Here is a tiny trained network, its code and every weight. The questions are about switching its units off for an input and a target symbol, where a switched-off unit gives its printed mean instead of its output.

import numpy as np


def w(rows, s, z=0):
    codes = np.array(rows[::2]) - 128.0
    scale = np.full(codes.shape[1], s)
    scale[-1] = z or s
    return codes * scale


def f(y):
    return y / 2 * (1 + np.tanh(0.7978845608 * (y + 0.044715 * y**3)))


def softmax(a):
    e = np.exp(a - a.max(-1, keepdims=True))
    return e / e.sum(-1, keepdims=True)


def log_softmax(a):
    a = a - a.max(-1, keepdims=True)
    return a - np.log(np.exp(a).sum(-1, keepdims=True))


def net(x, mask):
    ids = ['ΓΔβελξτω'.index(c) for c in x.split()]
    T = len(ids)
    res = E[ids] + P[:T]
    r = res
    for j in range(3):
        rows = slice(3 * j, 3 * j + 3)
        q, k, v = (r @ M[0][rows].T for M in (Q, K, V))
        z = softmax(np.where(np.tri(T) > 0, q @ k.T / 3**0.5, -1e9)) @ v
        o = O[0][rows]
        res = res + np.where(mask[j], z, o[:, -1]) @ o[:, :-1]
    y = f(res @ A[0][:, :-1].T + A[0][:, -1])
    res = res + np.where(mask[3:19], y, B[0][:, -1]) @ B[0][:, :-1]
    return log_softmax(res[-1] @ U[:, :-1].T + U[:, -1])


Q, K, V, O, A, B = {}, {}, {}, {}, {}, {}
E = w([
[177,175,97,48,86,74,118,141,68,114,158,107],'Γ',
[176,161,144,172,122,144,78,166,176,121,139,128],'Δ',
[163,142,173,163,145,89,182,110,108,140,178,153],'β',
[191,98,65,110,121,125,86,73,120,165,106,153],'ε',
[141,133,45,133,140,136,170,123,122,109,166,87],'λ',
[116,124,120,111,161,138,153,164,64,124,215,103],'ξ',
[162,101,116,175,133,155,253,182,86,153,133,140],'τ',
[101,195,69,141,152,168,106,123,101,107,62,76],'ω',
],0.022)
P = w([
[116,114,102,99,132,153,93,10,149,58,150,91],'0',
[96,46,135,134,165,101,220,115,174,145,149,100],'1',
[166,172,138,150,141,74,140,158,67,187,166,126],'2',
[110,154,80,200,66,182,95,68,146,131,135,124],'3',
[53,155,116,57,153,190,148,116,121,67,163,148],'4',
[98,182,181,148,176,92,133,159,151,113,99,180],'5',
[127,76,124,183,228,60,179,166,45,112,147,142],'6',
],0.012)
Q[0] = w([
[164,150,131,228,76,120,153,101,81,152,146,3],'h0',
[143,87,51,176,149,186,111,136,69,107,183,127],'h0',
[31,168,194,130,106,95,182,208,106,41,107,134],'h0',
[159,95,114,88,99,225,138,104,177,98,137,132],'h1',
[29,169,163,64,119,177,142,61,102,110,135,230],'h1',
[152,92,115,141,94,100,135,90,75,183,152,83],'h1',
[128,78,174,130,161,88,162,98,159,148,161,175],'h2',
[96,183,141,139,151,51,189,205,213,121,116,110],'h2',
[59,143,128,195,108,46,152,144,111,139,145,59],'h2',
],0.007)
K[0] = w([
[119,133,180,125,67,206,36,51,112,60,196,107],'h0',
[99,123,103,153,64,146,176,61,174,137,148,134],'h0',
[134,176,183,147,87,123,189,177,168,212,212,76],'h0',
[2,78,155,99,187,91,122,130,165,92,118,103],'h1',
[151,56,132,83,167,66,156,179,197,141,125,140],'h1',
[87,160,126,164,122,211,107,113,121,64,105,116],'h1',
[133,142,91,141,88,150,174,153,121,150,116,125],'h2',
[183,157,199,123,86,120,87,154,86,162,64,143],'h2',
[149,193,135,184,75,81,56,51,153,109,129,111],'h2',
],0.0075)
V[0] = w([
[81,125,84,157,92,192,94,187,149,86,160,51],'h0',
[171,121,251,87,93,194,41,217,114,153,166,156],'h0',
[27,148,182,49,105,180,186,154,99,152,177,87],'h0',
[67,125,187,125,174,102,196,167,166,110,199,71],'h1',
[38,186,131,139,37,79,113,77,134,105,39,49],'h1',
[131,49,126,198,132,232,254,251,131,114,75,145],'h1',
[167,88,99,29,93,92,205,102,101,206,138,95],'h2',
[104,168,202,220,224,161,131,136,118,141,217,140],'h2',
[162,233,231,102,51,116,175,174,53,110,114,176],'h2',
],0.0067)
O[0] = w([
[116,250,97,108,101,82,55,118,117,61,139,164,188],'h0',
[145,150,74,132,114,123,121,99,113,132,214,75,3],'h0',
[199,130,135,149,135,122,84,165,83,86,107,121,126],'h0',
[179,76,95,108,174,84,74,129,72,81,187,157,133],'h1',
[113,108,155,141,103,160,92,78,125,113,74,141,55],'h1',
[151,102,180,116,85,56,178,134,139,164,112,106,28],'h1',
[107,95,154,130,148,151,115,197,160,105,37,75,186],'h2',
[145,170,128,78,156,106,139,118,102,176,131,117,192],'h2',
[79,72,69,128,90,159,95,122,112,148,153,110,8],'h2',
],0.011,0.0056)
A[0] = w([
[207,144,107,101,123,82,188,192,167,192,164,127,107],'n0',
[198,79,132,86,17,152,76,85,50,218,33,127,83],'n1',
[76,162,173,148,135,42,181,153,164,125,154,132,81],'n2',
[108,213,201,104,100,28,147,182,58,65,134,179,137],'n3',
[68,187,98,37,91,92,179,51,135,98,211,158,158],'n4',
[99,189,46,111,159,136,75,61,126,143,63,120,137],'n5',
[239,155,9,189,142,144,171,168,72,122,100,190,187],'n6',
[132,245,187,136,169,177,45,163,38,157,134,209,19],'n7',
[100,71,152,69,85,125,222,18,164,183,68,163,24],'n8',
[58,222,183,178,173,148,119,174,185,43,201,149,214],'n9',
[126,92,200,165,146,91,255,104,215,155,171,80,52],'n10',
[209,64,192,191,138,162,176,85,97,193,169,152,130],'n11',
[107,138,174,96,177,57,87,116,58,56,135,233,98],'n12',
[81,187,149,67,162,185,28,66,122,123,137,51,91],'n13',
[28,131,109,123,153,136,143,69,175,136,124,193,4],'n14',
[218,94,94,177,76,103,106,25,185,66,138,176,92],'n15',
],0.0055,0.0026)
B[0] = w([
[117,87,120,118,130,90,94,59,86,111,95,93,179],'n0',
[54,176,113,80,194,100,168,207,209,89,141,140,136],'n1',
[167,113,74,158,132,90,231,139,102,110,83,110,149],'n2',
[116,90,154,189,83,140,151,79,232,95,104,124,245],'n3',
[208,107,105,227,22,174,131,119,162,167,119,165,172],'n4',
[254,131,162,136,206,124,152,121,149,186,127,167,190],'n5',
[123,190,174,93,112,139,54,136,139,93,221,92,220],'n6',
[83,51,122,129,181,140,151,87,164,100,161,142,236],'n7',
[160,166,129,199,109,155,109,114,183,76,132,120,167],'n8',
[58,144,99,119,35,98,152,140,87,163,71,78,246],'n9',
[163,160,116,59,66,177,74,110,76,128,119,115,160],'n10',
[98,166,145,71,185,158,67,187,133,131,153,139,143],'n11',
[109,186,136,163,90,157,160,124,181,132,111,177,224],'n12',
[112,136,91,200,89,112,123,78,91,171,163,117,173],'n13',
[175,89,136,188,66,132,85,116,190,122,195,82,159],'n14',
[154,79,76,54,204,124,128,156,137,100,135,132,134],'n15',
],0.0061,0.012)
U = w([
[32,179,114,44,113,110,175,172,176,162,112,63,199],'Γ',
[87,96,212,133,125,154,107,109,156,95,133,211,231],'Δ',
[96,130,128,104,167,51,155,204,226,57,114,253,3],'β',
[111,149,83,136,92,71,168,112,143,144,167,99,28],'ε',
[77,87,101,167,128,156,43,183,79,104,132,114,110],'λ',
[133,121,136,71,229,138,121,156,147,155,171,180,229],'ξ',
[159,76,156,191,110,3,107,129,115,104,80,49,116],'τ',
[158,170,171,184,188,66,92,196,177,16,188,103,151],'ω',
],0.0056,0.003)

Each question gives the input, a string of symbols that net reads in full, and the target symbol t.
The units are the heads (3 rows each of Q, K, V and O) and the neurons (one row each of A and B). Each row of codes is followed by its name. A weight is (code - 128) times the scale printed after its matrix; where a second scale follows, it is the last column's (O, A, B and U).
mask holds one flag per unit, heads first, then neurons. A switched-off unit (its flag False) gives its mean, the last column of its rows in O or B, instead of its output. The means were averaged over made-up inputs and are rounded, as every weight is.
A unit's drop is (log p(t) with every unit on - log p(t) with that unit switched off) / (log p(t) with every unit on - log p(t) with every unit switched off).
The circuit of an input: a set's keep is (log p(t) with only the set's units on - log p(t) with every unit switched off) / (log p(t) with every unit on - log p(t) with every unit switched off). Starting from the 12 units with the biggest drops (on a tie, the unit counted first), units are removed one at a time, each time the one whose removal leaves the highest keep (on an exact tie, the one counted first), for as long as the keep stays at least 0.8.
units of the circuit, in order: the units of the circuit, biggest drop first
unit that matters most: the unit with the biggest drop
top k neurons: the k neurons with the biggest drops, biggest first
heads that matter: for each layer, one digit per head in row order, 1 if its drop is at least 0.15 and else 0, layers parted by /
input ξ Γ ξ ω ξ Δ β, target Δ: units of the circuit, in order	(h1)
input Γ Γ ξ ξ ω, target λ: units of the circuit, in order	(h2 h1)
input ε ε Γ ε ξ ε, target ξ: heads that matter	001
input ω λ Δ Δ ε ξ τ, target ε: units of the circuit, in order	(h0 h2)
input ξ ω ε ξ ε τ, target Γ: units of the circuit, in order	(h1 n5)
input β ξ ξ ξ, target ξ: top 2 neurons	(n9 n3)
input β ε ω Γ Δ, target Γ: units of the circuit, in order	(n9 h1)
input τ ε Δ β ξ Δ, target ε: heads that matter	101
input ξ ξ ε ε ε Δ, target Γ: units of the circuit, in order	(h1 n9)
input ε ξ Γ, target Γ: units of the circuit, in order	(h1 h0)
input ξ τ λ, target ω: units of the circuit, in order	(h0 n6)
input τ τ τ ξ Γ, target τ: units of the circuit, in order	(h1 n0)
input ξ Δ ξ Δ τ ε, target Γ: units of the circuit, in order	(h0 h2)
input ξ ε ξ τ, target ω: top 2 neurons	(n6 n9)
input λ ε ε τ, target β: units of the circuit, in order	(h0)
input ε Γ ξ ξ ω, target λ: units of the circuit, in order	(n13 h1)
input ω λ ξ β λ, target β: heads that matter	110
input Δ ε Δ ε ω ω, target ε: units of the circuit, in order	(h0 h2 n4)
input Δ ξ ξ, target ε: units of the circuit, in order	(h0 h2 n4)
input ξ Δ Γ ξ ξ β, target λ: unit that matters most	h2
input β ω ξ, target ξ: top 2 neurons	(n9 n11)
input ξ ε ε β ξ ω, target Γ: heads that matter	010
input ω β Δ, target Δ: heads that matter	110
input Δ ξ ξ Δ ξ, target ω: heads that matter	110
input λ Δ ε τ Δ β, target Γ: heads that matter	010
input ε ε ε, target Δ: heads that matter	111
input β Γ Γ Δ λ τ, target λ: heads that matter	001
